Below is a small trained network, with its code and all its weights. Each question gives an input and a class and asks what happens when units are switched off, that is, made to give their printed mean instead of their output.

import numpy as np


def w(rows, s, z=0):
    codes = np.array(rows[::2]) - 128.0
    scale = np.full(codes.shape[1], s)
    scale[-1] = z or s
    return codes * scale


def norm(h):
    return h / np.sqrt((h * h).mean(-1, keepdims=True) + 1e-5)


def f(y):
    return y / 2 * (1 + np.tanh(0.7978845608 * (y + 0.044715 * y**3)))


def log_softmax(a):
    a = a - a.max(-1, keepdims=True)
    return a - np.log(np.exp(a).sum(-1, keepdims=True))


def net(x, mask):
    res = np.array(x, float).reshape(1, 8) / 4 @ E
    u = 0
    for l in range(4):
        y = f(norm(res) @ A[l][:, :-1].T + A[l][:, -1])
        res = res + np.where(mask[u : u + 4], y, B[l][:, -1]) @ B[l][:, :-1]
        u += 4
    return log_softmax(norm(res)[-1] @ U[:, :-1].T + U[:, -1])


A, B = {}, {}
E = w([
[159,142,171],'x0',
[172,90,91],'x1',
[92,168,23],'x2',
[112,203,255],'x3',
[221,221,116],'x4',
[46,147,110],'x5',
[167,116,125],'x6',
[151,58,130],'x7',
],0.0063)
A[0] = w([
[2,71,116,24],'0.n0',
[114,176,24,7],'0.n1',
[95,229,76,97],'0.n2',
[29,61,81,3],'0.n3',
],0.0086,0.0039)
B[0] = w([
[101,2,124,237],'0.n0',
[107,139,216,188],'0.n1',
[70,119,170,250],'0.n2',
[217,70,81,215],'0.n3',
],0.0084,0.0021)
A[1] = w([
[83,72,121,191],'1.n0',
[152,254,123,255],'1.n1',
[48,151,70,105],'1.n2',
[121,55,81,122],'1.n3',
],0.0096,0.0066)
B[1] = w([
[50,127,82,196],'1.n0',
[103,83,149,253],'1.n1',
[118,144,152,148],'1.n2',
[140,183,7,175],'1.n3',
],0.012,0.0072)
A[2] = w([
[255,159,115,241],'2.n0',
[174,150,104,90],'2.n1',
[225,123,126,165],'2.n2',
[109,151,60,4],'2.n3',
],0.0094,0.0014)
B[2] = w([
[44,6,130,243],'2.n0',
[150,41,253,94],'2.n1',
[154,55,106,198],'2.n2',
[145,255,94,251],'2.n3',
],0.0072,0.0013)
A[3] = w([
[45,197,212,140],'3.n0',
[73,73,139,210],'3.n1',
[98,88,182,253],'3.n2',
[139,47,2,172],'3.n3',
],0.0074,0.0026)
B[3] = w([
[67,253,122,211],'3.n0',
[18,116,181,210],'3.n1',
[7,112,128,216],'3.n2',
[62,76,75,255],'3.n3',
],0.0062,0.0051)
U = w([
[105,152,173,134],'0',
[166,126,51,15],'1',
[80,20,90,194],'2',
[250,24,184,80],'3',
[155,138,181,2],'4',
[95,201,176,172],'5',
],0.017,0.0066)

Each question gives the input, the list of numbers given to net, and the class t.
The units are the neurons (one row each of A and B). Each row of codes is followed by its name. A weight is (code - 128) times the scale printed after its matrix; where a second scale follows, it is the last column's (A, B and U).
mask holds one flag per neuron, layer by layer. A switched-off neuron (its flag False) gives its mean, the last column of its row in B, instead of its output. The means were averaged over made-up inputs and are rounded, as every weight is.
A unit's drop is (log p(t) with every unit on - log p(t) with that unit switched off) / (log p(t) with every unit on - log p(t) with every unit switched off).
most important unit: the unit with the biggest drop
k most important neurons: the k neurons with the biggest drops, biggest first
k most important neurons of layer l: the k neurons of layer l with the biggest drops, biggest first
drop of u: that unit's drop, to one decimal
input [-6,2,-7,3,4,7,6,4], class 5: 3 most important neurons	1.n3, 0.n3, 3.n3
input [-3,-8,-1,-7,-4,-3,0,-5], class 1: most important unit	1.n3
input [-5,-1,3,-7,0,-3,0,0], class 1: 2 most important neurons of layer 1	1.n3, 1.n1
input [-8,1,7,-5,2,-8,-3,-5], class 5: 2 most important neurons of layer 0	0.n1, 0.n3
input [5,-1,-3,-5,1,7,-2,5], class 1: 3 most important neurons	1.n3, 1.n1, 2.n3
input [2,-4,-4,-4,1,-5,3,-8], class 3: 2 most important neurons	1.n0, 1.n3
input [1,2,0,5,-7,-7,0,-7], class 5: 2 most important neurons of layer 3	3.n0, 3.n3
input [1,-4,3,0,-6,-5,5,4], class 1: 3 most important neurons of layer 1	1.n3, 1.n1, 1.n0
input [-3,-1,5,-8,2,-2,-4,-3], class 5: 3 most important neurons	2.n3, 0.n1, 1.n2
input [8,-3,-2,-7,-4,-5,0,2], class 1: 2 most important neurons of layer 3	3.n2, 3.n1
input [7,2,-3,6,4,-5,-1,-3], class 3: 2 most important neurons of layer 2	2.n2, 2.n3
input [4,8,3,-1,0,0,-1,-7], class 5: 3 most important neurons of layer 0	0.n3, 0.n2, 0.n1
input [2,4,4,-8,6,2,-6,-7], class 5: drop of 0.n2	0.1
input [-6,2,0,-3,1,2,-6,-6], class 5: drop of 1.n3	0.0
input [7,2,-3,4,5,0,5,-1], class 3: drop of 1.n0	0.3
